Each row has a name. Each question is about the rows just above it.

[-63.0, -27.1, -92.9, 30.5, 60.6, 14.8, 22.1, -20.4]  Kete
[24.2, -91.2, 13.4, 25.1, -21.2, -15.7, 43.3, -20.4]  Balo
[-63.0, -27.2, -92.9, 30.5, -21.2, -15.8, 22.1, -9.0]  fud
Go on from [-21.2, -15.7] to the end of its row. : [43.3, -20.4]
Go on from [-63.0, -27.1] to the end of its row. : [-92.9, 30.5, 60.6, 14.8, 22.1, -20.4]

